Below is a small trained network, with its code and all its weights. Each question gives an input and a target symbol and asks what happens when units are switched off, that is, made to give their printed mean instead of their output.

import numpy as np


def w(rows, s, z=0):
    codes = np.array(rows[::2]) - 128.0
    scale = np.full(codes.shape[1], s)
    scale[-1] = z or s
    return codes * scale


def norm(h):
    return h / np.sqrt((h * h).mean(-1, keepdims=True) + 1e-5)


def f(y):
    return np.maximum(y, 0)


def softmax(a):
    e = np.exp(a - a.max(-1, keepdims=True))
    return e / e.sum(-1, keepdims=True)


def log_softmax(a):
    a = a - a.max(-1, keepdims=True)
    return a - np.log(np.exp(a).sum(-1, keepdims=True))


def net(x, mask):
    ids = ['αβγδθλσφ'.index(c) for c in x.split()]
    T = len(ids)
    res = E[ids] + P[:T]
    u = 0
    for l in range(3):
        q, k, v = (norm(res) @ M[l].T for M in (Q, K, V))
        z = softmax(np.where(np.tri(T) > 0, q @ k.T / 2**0.5, -1e9)) @ v
        res = res + np.where(mask[u], z, O[l][:, -1]) @ O[l][:, :-1]
        u += 1
        y = f(norm(res) @ A[l][:, :-1].T + A[l][:, -1])
        res = res + np.where(mask[u : u + 4], y, B[l][:, -1]) @ B[l][:, :-1]
        u += 4
    return log_softmax(norm(res)[-1] @ U[:, :-1].T + U[:, -1])


Q, K, V, O, A, B = {}, {}, {}, {}, {}, {}
E = w([
[144,148,141,172,83,142,133,151,21,136,166,87],'α',
[159,66,142,106,68,164,222,146,74,211,77,152],'β',
[131,86,160,126,136,122,65,160,111,123,143,13],'γ',
[111,72,97,141,101,101,142,66,156,128,154,111],'δ',
[136,55,112,81,16,130,117,199,107,146,194,158],'θ',
[65,168,118,213,237,82,146,169,127,107,177,158],'λ',
[103,95,126,102,95,67,146,98,103,213,121,138],'σ',
[147,131,84,107,219,163,113,164,94,141,7,118],'φ',
],0.022)
P = w([
[221,114,185,48,174,151,73,82,152,46,93,189],'0',
[51,84,156,115,46,24,132,139,186,101,93,102],'1',
[66,89,139,96,77,70,134,170,164,125,120,82],'2',
[84,135,133,92,85,78,115,198,150,204,116,112],'3',
[109,93,115,118,96,116,97,179,149,168,165,96],'4',
[128,116,104,151,100,93,91,190,135,214,141,107],'5',
[134,90,68,172,97,129,81,150,139,205,159,79],'6',
[162,87,64,193,111,131,77,172,117,209,148,96],'7',
[184,90,59,195,114,145,105,194,129,194,163,84],'8',
[209,101,22,190,108,146,109,194,146,168,183,80],'9',
[229,118,1,206,129,156,89,189,141,199,178,89],'10',
[228,95,20,209,148,151,145,183,117,179,204,76],'11',
],0.012)
Q[0] = w([
[155,149,196,66,92,128,160,46,148,89,99,200],'0.h0',
[126,158,186,97,135,199,88,86,133,27,90,253],'0.h0',
],0.0047)
K[0] = w([
[59,114,179,174,84,124,147,189,171,157,97,2],'0.h0',
[128,67,156,129,59,77,107,211,125,144,130,76],'0.h0',
],0.0066)
V[0] = w([
[166,196,129,150,244,196,107,58,149,102,25,137],'0.h0',
[168,217,138,189,199,238,86,153,129,1,206,159],'0.h0',
],0.0068)
O[0] = w([
[153,113,163,140,199,211,235,101,101,132,90,139,85],'0.h0',
[56,147,218,156,90,245,57,192,156,142,113,159,6],'0.h0',
],0.011,0.0027)
A[0] = w([
[112,162,191,212,88,74,147,177,99,131,140,2,208],'0.n0',
[89,156,172,203,223,41,73,178,167,101,87,103,254],'0.n1',
[147,145,123,145,90,42,137,162,117,87,158,85,124],'0.n2',
[121,59,82,161,110,92,189,141,170,189,121,101,131],'0.n3',
],0.0088,0.0026)
B[0] = w([
[91,162,12,134,177,223,77,70,78,206,65,108,212],'0.n0',
[143,107,73,101,236,195,72,75,177,166,111,159,169],'0.n1',
[74,188,144,113,108,138,208,124,134,195,39,158,221],'0.n2',
[100,55,119,64,151,121,88,189,182,123,159,188,244],'0.n3',
],0.011)
Q[1] = w([
[172,104,83,116,223,137,120,138,88,127,138,89],'1.h0',
[128,8,80,95,93,164,137,216,127,197,172,190],'1.h0',
],0.011)
K[1] = w([
[237,121,212,120,149,98,182,40,131,105,168,109],'1.h0',
[254,195,9,237,229,214,123,220,108,164,151,35],'1.h0',
],0.0074)
V[1] = w([
[168,45,118,35,130,144,1,151,136,151,84,70],'1.h0',
[129,87,105,97,117,79,129,155,215,150,153,231],'1.h0',
],0.0082)
O[1] = w([
[151,115,176,127,177,87,113,156,165,142,139,89,254],'1.h0',
[152,165,135,102,154,169,92,176,118,2,133,139,116],'1.h0',
],0.022,0.0099)
A[1] = w([
[159,254,114,146,207,172,88,159,40,140,104,108,169],'1.n0',
[54,78,156,38,115,162,141,173,168,187,182,240,215],'1.n1',
[74,84,78,127,75,125,132,73,154,140,205,220,119],'1.n2',
[67,139,225,226,129,211,177,162,205,116,60,155,1],'1.n3',
],0.0097,0.0037)
B[1] = w([
[127,4,203,176,99,132,95,99,114,136,68,140,195],'1.n0',
[76,110,91,201,248,155,23,114,83,51,60,97,252],'1.n1',
[164,83,165,209,48,165,169,40,53,61,95,142,167],'1.n2',
[67,179,123,37,121,161,134,233,116,87,42,171,153],'1.n3',
],0.011,0.014)
Q[2] = w([
[211,99,131,179,178,130,18,148,73,186,98,116],'2.h0',
[10,132,128,110,112,173,255,142,194,111,191,242],'2.h0',
],0.0079)
K[2] = w([
[176,171,247,120,113,121,110,147,151,97,139,149],'2.h0',
[150,137,39,124,171,145,65,153,168,103,111,116],'2.h0',
],0.012)
V[2] = w([
[77,186,136,143,126,118,63,120,187,67,165,86],'2.h0',
[157,115,232,184,254,137,169,31,222,131,156,37],'2.h0',
],0.0097)
O[2] = w([
[159,252,39,190,98,168,108,49,203,98,180,112,234],'2.h0',
[105,125,180,153,131,107,5,72,82,146,167,208,249],'2.h0',
],0.012,0.0017)
A[2] = w([
[191,205,92,180,145,130,144,68,218,116,85,82,102],'2.n0',
[81,129,76,172,64,115,158,61,103,192,61,143,139],'2.n1',
[96,109,63,129,55,168,108,174,126,181,244,125,201],'2.n2',
[128,176,149,151,164,123,106,16,149,53,106,158,1],'2.n3',
],0.011,0.0055)
B[2] = w([
[87,125,203,190,198,56,215,97,129,113,49,10,206],'2.n0',
[179,149,194,148,119,80,161,174,128,131,33,116,254],'2.n1',
[163,109,90,196,98,119,155,194,54,153,211,168,170],'2.n2',
[112,118,77,215,178,132,148,186,126,77,118,12,147],'2.n3',
],0.013,0.0092)
U = w([
[110,64,255,57,160,73,71,114,203,77,67,121,53],'α',
[138,178,151,162,125,104,144,125,204,117,141,90,25],'β',
[105,193,169,35,116,54,85,42,107,169,196,171,199],'γ',
[62,46,100,60,80,125,78,146,187,235,178,55,185],'δ',
[208,128,41,112,141,134,172,195,58,182,223,159,254],'θ',
[113,137,221,149,82,91,189,92,76,151,132,173,198],'λ',
[97,164,161,88,40,163,112,223,233,121,139,195,184],'σ',
[138,165,48,169,197,181,94,65,96,98,135,212,10],'φ',
],0.0064,0.003)

Each question gives the input, a string of symbols that net reads in full, and the target symbol t.
The units are the heads (2 rows each of Q, K, V and O) and the neurons (one row each of A and B). Each row of codes is followed by its name. A weight is (code - 128) times the scale printed after its matrix; where a second scale follows, it is the last column's (O, A, B and U).
mask holds one flag per unit, layer by layer, with each layer's heads first. A switched-off unit (its flag False) gives its mean, the last column of its rows in O or B, instead of its output. The means were averaged over made-up inputs and are rounded, as every weight is.
A unit's drop is (log p(t) with every unit on - log p(t) with that unit switched off) / (log p(t) with every unit on - log p(t) with every unit switched off).
The circuit of an input: a set's keep is (log p(t) with only the set's units on - log p(t) with every unit switched off) / (log p(t) with every unit on - log p(t) with every unit switched off). Starting from the 12 units with the biggest drops (on a tie, the unit counted first), units are removed one at a time, each time the one whose removal leaves the highest keep (on an exact tie, the one counted first), for as long as the keep stays at least 0.8.
circuit, biggest first: the units of the circuit, biggest drop first
most important unit: the unit with the biggest drop
k most important neurons: the k neurons with the biggest drops, biggest first
k most important neurons of layer l: the k neurons of layer l with the biggest drops, biggest first
input θ λ θ α λ φ θ, target β: circuit, biggest first	[2.h0 0.h0 1.h0 1.n0]
input θ θ σ λ δ, target β: circuit, biggest first	[2.h0 0.h0 1.n0]
input σ λ α γ λ λ θ δ β δ θ θ, target θ: most important neuron of layer 1	[1.n0]
input θ θ α β α β θ γ θ σ, target β: circuit, biggest first	[2.h0 0.h0 2.n0 1.n0]
input θ γ θ θ σ θ σ φ β δ θ β, target β: circuit, biggest first	[2.h0 0.h0 2.n0 1.h0]
input β θ θ α σ, target λ: 2 most important neurons	[0.n0 1.n2]
input λ θ θ σ β β β σ, target σ: circuit, biggest first	[0.h0 1.n3]
input β λ β λ β α θ, target λ: circuit, biggest first	[1.h0 1.n2 0.n2]
input θ δ θ θ α θ γ φ θ σ φ, target β: 2 most important neurons	[0.n3 0.n0]
input δ φ α β λ, target φ: 2 most important neurons	[0.n0 0.n1]
input σ λ θ λ γ α γ δ θ λ, target θ: circuit, biggest first	[0.h0 1.n1]
input α σ δ θ γ λ, target δ: circuit, biggest first	[0.n3 1.h0]
input γ σ φ λ θ, target φ: circuit, biggest first	[1.n1 1.h0]
input γ θ σ α α λ σ δ β λ δ, target φ: circuit, biggest first	[1.h0]
input δ θ α θ σ β φ α θ γ λ δ, target φ: 3 most important neurons of layer 0	[0.n3 0.n2 0.n0]
input φ φ α δ β, target λ: circuit, biggest first	[0.h0 1.h0 0.n0]
input α δ γ β δ, target δ: circuit, biggest first	[1.h0 0.n3]
input α λ γ, target δ: circuit, biggest first	[0.n0 1.n1]
input σ θ β δ θ σ δ δ φ φ, target θ: 3 most important neurons	[1.n1 2.n0 2.n1]
input φ λ α φ θ θ σ δ, target λ: most important unit	0.h0
input β θ θ γ θ δ β θ δ λ θ σ, target φ: 2 most important neurons of layer 1	[1.n0 1.n2]
input σ α α β θ β α β, target θ: 2 most important neurons	[1.n0 2.n0]
input σ γ α λ δ β φ β θ β θ δ, target θ: 2 most important neurons of layer 2	[2.n0 2.n1]
input σ β δ γ σ θ, target θ: 3 most important neurons	[1.n0 2.n0 2.n1]
input θ φ φ θ δ δ σ δ, target β: 2 most important neurons of layer 0	[0.n3 0.n1]
input φ β λ σ φ θ α θ φ σ σ, target λ: 2 most important neurons	[0.n3 1.n2]
